Below is a small trained network, with its code and all its weights. Each question gives an input and a class and asks what happens when units are switched off, that is, made to give their printed mean instead of their output.

import numpy as np


def w(rows, s, z=0):
    codes = np.array(rows[::2]) - 128.0
    scale = np.full(codes.shape[1], s)
    scale[-1] = z or s
    return codes * scale


def f(y):
    return np.maximum(y, 0)


def log_softmax(a):
    a = a - a.max(-1, keepdims=True)
    return a - np.log(np.exp(a).sum(-1, keepdims=True))


def net(x, mask):
    res = np.array(x, float).reshape(1, 3) / 4 @ E
    y = f(res @ A[0][:, :-1].T + A[0][:, -1])
    res = res + np.where(mask, y, B[0][:, -1]) @ B[0][:, :-1]
    return log_softmax(res[-1] @ U[:, :-1].T + U[:, -1])


A, B = {}, {}
E = w([
[114,210,56,173,112,132,43],'x0',
[109,62,93,53,130,204,62],'x1',
[227,162,119,80,255,116,110],'x2',
],0.012)
A[0] = w([
[202,129,128,21,213,114,114,21],'neuron 0',
[210,83,190,87,105,113,205,151],'neuron 1',
[113,166,183,223,142,37,211,179],'neuron 2',
[165,212,101,192,189,105,97,112],'neuron 3',
[194,217,101,172,156,92,134,106],'neuron 4',
[101,104,35,46,171,217,62,1],'neuron 5',
[149,206,152,170,122,66,175,161],'neuron 6',
[74,117,117,179,36,130,144,171],'neuron 7',
[150,127,105,74,211,150,148,28],'neuron 8',
[173,206,137,190,200,68,98,120],'neuron 9',
[126,64,76,104,161,214,51,175],'neuron 10',
[175,74,167,106,121,87,166,188],'neuron 11',
[125,165,191,216,114,29,229,87],'neuron 12',
[125,108,151,128,108,166,132,90],'neuron 13',
[69,72,156,96,103,151,164,147],'neuron 14',
[93,2,158,117,87,175,147,149],'neuron 15',
[227,137,127,59,226,144,126,157],'neuron 16',
[90,185,55,143,79,141,16,8],'neuron 17',
[146,85,253,63,182,81,229,55],'neuron 18',
[7,146,118,231,58,158,157,60],'neuron 19',
[73,21,150,80,66,180,126,143],'neuron 20',
[77,181,53,144,115,110,48,161],'neuron 21',
[108,166,77,148,98,134,42,79],'neuron 22',
[205,214,95,159,161,94,98,100],'neuron 23',
],0.0077,0.0098)
B[0] = w([
[88,238,201,129,225,247,141,178],'neuron 0',
[133,157,164,165,154,174,81,203],'neuron 1',
[165,147,151,199,147,166,48,250],'neuron 2',
[112,65,78,90,69,65,166,197],'neuron 3',
[106,88,74,92,69,60,162,192],'neuron 4',
[247,82,79,249,59,149,2,177],'neuron 5',
[147,92,86,94,61,100,143,215],'neuron 6',
[107,192,199,165,189,193,89,226],'neuron 7',
[70,157,152,101,181,162,138,152],'neuron 8',
[114,78,82,103,82,68,158,205],'neuron 9',
[78,171,183,116,164,176,165,218],'neuron 10',
[93,150,151,113,165,147,146,198],'neuron 11',
[81,220,219,139,234,249,133,222],'neuron 12',
[124,128,121,110,117,105,139,138],'neuron 13',
[107,129,108,64,111,94,181,186],'neuron 14',
[69,99,130,51,109,81,209,208],'neuron 15',
[179,128,110,199,98,133,68,227],'neuron 16',
[75,213,206,120,239,240,160,183],'neuron 17',
[222,116,92,240,85,135,33,204],'neuron 18',
[232,102,85,232,101,120,17,211],'neuron 19',
[67,117,115,53,112,102,192,213],'neuron 20',
[192,117,106,172,111,125,96,220],'neuron 21',
[132,172,177,145,170,183,114,179],'neuron 22',
[109,94,88,101,63,86,162,192],'neuron 23',
],0.0086,0.013)
U = w([
[56,180,199,126,224,197,141,70],'0',
[248,132,90,188,92,127,54,252],'1',
[75,99,64,45,67,18,240,127],'2',
],0.013,0.00042)

Each question gives the input, the list of numbers given to net, and the class t.
The units are the neurons (one row each of A and B). Each row of codes is followed by its name. A weight is (code - 128) times the scale printed after its matrix; where a second scale follows, it is the last column's (A, B and U).
mask holds one flag per neuron, in row order. A switched-off neuron (its flag False) gives its mean, the last column of its row in B, instead of its output. The means were averaged over made-up inputs and are rounded, as every weight is.
A unit's drop is (log p(t) with every unit on - log p(t) with that unit switched off) / (log p(t) with every unit on - log p(t) with every unit switched off).
most important unit: the unit with the biggest drop
k most important neurons: the k neurons with the biggest drops, biggest first
drop of u: that unit's drop, to one decimal
input [-8,8,-1], class 2: most important unit -> neuron 15
input [-7,1,-1], class 2: 2 most important neurons -> [neuron 12; neuron 15]
input [1,1,0], class 0: 2 most important neurons -> [neuron 19; neuron 18]
input [7,1,-6], class 0: 3 most important neurons -> [neuron 17; neuron 7; neuron 18]
input [-7,0,6], class 1: 4 most important neurons -> [neuron 18; neuron 16; neuron 12; neuron 17]
input [6,2,-7], class 0: 2 most important neurons -> [neuron 17; neuron 7]
input [8,7,-3], class 0: 2 most important neurons -> [neuron 17; neuron 10]
input [-4,-3,8], class 1: 2 most important neurons -> [neuron 18; neuron 16]
input [-7,-2,5], class 1: 2 most important neurons -> [neuron 18; neuron 16]
input [-2,5,0], class 2: 2 most important neurons -> [neuron 12; neuron 7]
input [-1,6,-8], class 2: 2 most important neurons -> [neuron 15; neuron 20]
input [-3,0,1], class 1: 2 most important neurons -> [neuron 12; neuron 17]
input [-7,-4,1], class 1: drop of neuron 17 -> 0.5
input [3,-1,5], class 2: drop of neuron 11 -> 0.0
input [-5,-6,8], class 1: drop of neuron 18 -> 1.5
input [-6,-7,4], class 1: drop of neuron 18 -> 2.7
input [-4,-1,2], class 1: most important unit -> neuron 18
